Below is a small trained network, with its code and all its weights. Each question gives an input and a class and asks what happens when units are switched off, that is, made to give their printed mean instead of their output.

import numpy as np


def w(rows, s, z=0):
    codes = np.array(rows[::2]) - 128.0
    scale = np.full(codes.shape[1], s)
    scale[-1] = z or s
    return codes * scale


def f(y):
    return y / 2 * (1 + np.tanh(0.7978845608 * (y + 0.044715 * y**3)))


def log_softmax(a):
    a = a - a.max(-1, keepdims=True)
    return a - np.log(np.exp(a).sum(-1, keepdims=True))


def net(x, mask):
    res = np.array(x, float).reshape(1, 4) / 4 @ E
    y = f(res @ A[0][:, :-1].T + A[0][:, -1])
    res = res + np.where(mask, y, B[0][:, -1]) @ B[0][:, :-1]
    return log_softmax(res[-1] @ U[:, :-1].T + U[:, -1])


A, B = {}, {}
E = w([
[77,111,132,133,147,89,20,88,110,138,161,254],'x0',
[78,130,110,128,130,124,192,126,120,123,227,113],'x1',
[1,108,158,139,144,70,88,94,121,136,73,152],'x2',
[206,139,112,110,112,196,230,172,149,129,86,195],'x3',
],0.0094)
A[0] = w([
[79,129,137,131,130,124,136,123,122,130,126,134,28],'n1',
[175,129,132,125,127,134,105,130,132,130,154,251,180],'n2',
[220,129,128,127,127,136,126,131,130,130,142,142,123],'n3',
[55,128,135,128,129,113,18,119,128,128,140,95,96],'n4',
[120,127,130,129,130,121,78,124,127,128,151,142,148],'n5',
[133,123,106,132,129,130,140,126,126,127,146,147,18],'n6',
[119,129,133,125,129,130,152,131,132,127,164,119,38],'n7',
[63,126,129,129,128,125,126,128,129,129,37,185,212],'n8',
[114,127,131,126,128,120,52,126,132,128,92,97,233],'n9',
[151,132,130,142,130,135,138,120,110,129,124,127,66],'n10',
[133,127,163,120,128,124,135,156,148,135,142,133,123],'n11',
[140,129,122,132,127,130,125,134,127,128,174,118,254],'n12',
[191,128,128,124,128,136,128,128,131,127,107,162,65],'n13',
[213,129,129,128,127,137,115,132,128,129,71,161,230],'n14',
[160,129,124,125,126,134,172,131,128,125,103,99,208],'n15',
],0.031,0.0041)
B[0] = w([
[142,130,116,93,126,135,174,107,172,126,118,125,158],'n1',
[45,130,113,147,130,125,78,76,27,123,102,137,227],'n2',
[80,128,73,125,127,130,208,153,137,120,95,68,204],'n3',
[167,126,43,183,126,132,75,186,47,119,144,148,252],'n4',
[114,127,64,142,123,133,155,183,109,111,117,137,183],'n5',
[113,129,156,126,125,141,141,116,87,114,127,128,139],'n6',
[145,130,93,123,125,132,133,68,120,134,143,165,150],'n7',
[1,131,161,116,129,127,148,81,68,116,95,181,221],'n8',
[106,129,151,135,130,126,96,53,63,140,138,135,198],'n9',
[110,124,138,130,124,126,178,149,117,129,174,123,142],'n10',
[117,116,117,129,139,85,132,109,136,115,129,97,136],'n11',
[138,125,121,114,131,124,131,41,134,136,130,173,165],'n12',
[230,129,157,135,125,122,38,73,131,172,182,81,186],'n13',
[205,124,22,120,127,130,144,198,189,109,166,244,223],'n14',
[101,129,138,134,130,129,165,137,137,124,102,29,202],'n15',
],0.024,0.031)
U = w([
[159,139,132,90,132,104,133,75,174,135,201,170,33],'0',
[47,145,153,119,141,115,159,111,135,88,83,128,114],'1',
[110,137,69,156,135,103,79,101,77,97,159,200,149],'2',
[152,112,240,124,77,137,96,177,125,144,247,129,73],'3',
[129,133,61,139,127,121,185,134,160,103,145,72,253],'4',
[218,122,101,128,122,115,164,251,254,114,170,71,2],'5',
[145,139,146,201,137,97,28,121,95,135,157,75,69],'6',
],0.0084)

Each question gives the input, the list of numbers given to net, and the class t.
The units are the neurons (one row each of A and B). Each row of codes is followed by its name. A weight is (code - 128) times the scale printed after its matrix; where a second scale follows, it is the last column's (A, B and U).
mask holds one flag per neuron, in row order. A switched-off neuron (its flag False) gives its mean, the last column of its row in B, instead of its output. The means were averaged over made-up inputs and are rounded, as every weight is.
A unit's drop is (log p(t) with every unit on - log p(t) with that unit switched off) / (log p(t) with every unit on - log p(t) with every unit switched off).
The circuit of an input: a set's keep is (log p(t) with only the set's units on - log p(t) with every unit switched off) / (log p(t) with every unit on - log p(t) with every unit switched off). Starting from the 12 units with the biggest drops (on a tie, the unit counted first), units are removed one at a time, each time the one whose removal leaves the highest keep (on an exact tie, the one counted first), for as long as the keep stays at least 0.8.
circuit, biggest first: the units of the circuit, biggest drop first
most important unit: the unit with the biggest drop
k most important neurons: the k neurons with the biggest drops, biggest first
drop when u is switched off: that unit's drop, to one decimal
input [-8,-5,8,7], class 1: circuit, biggest first	[n4]
input [-4,5,-4,-5], class 0: circuit, biggest first	[n4, n2, n12]
input [-1,7,-6,-1], class 4: circuit, biggest first	[n8, n2]
input [-7,-2,4,4], class 5: 2 most important neurons	[n2, n9]
input [-7,6,0,-1], class 4: 2 most important neurons	[n8, n2]
input [8,5,4,7], class 1: 4 most important neurons	[n4, n14, n8, n13]
input [-7,-6,4,7], class 5: 2 most important neurons	[n14, n2]
input [-1,7,-7,-4], class 4: 4 most important neurons	[n8, n2, n4, n13]
input [-2,4,3,6], class 4: 2 most important neurons	[n2, n8]
input [4,4,4,6], class 1: 2 most important neurons	[n4, n14]
input [-1,2,2,1], class 1: 2 most important neurons	[n4, n14]
input [-1,0,-8,2], class 4: 2 most important neurons	[n3, n12]
input [-1,-7,-6,-2], class 5: drop when n14 is switched off	0.1
input [4,2,8,7], class 1: drop when n12 is switched off	0.0
input [-2,1,-8,-5], class 4: most important unit	n8
input [-4,-3,-8,-4], class 5: drop when n2 is switched off	0.2
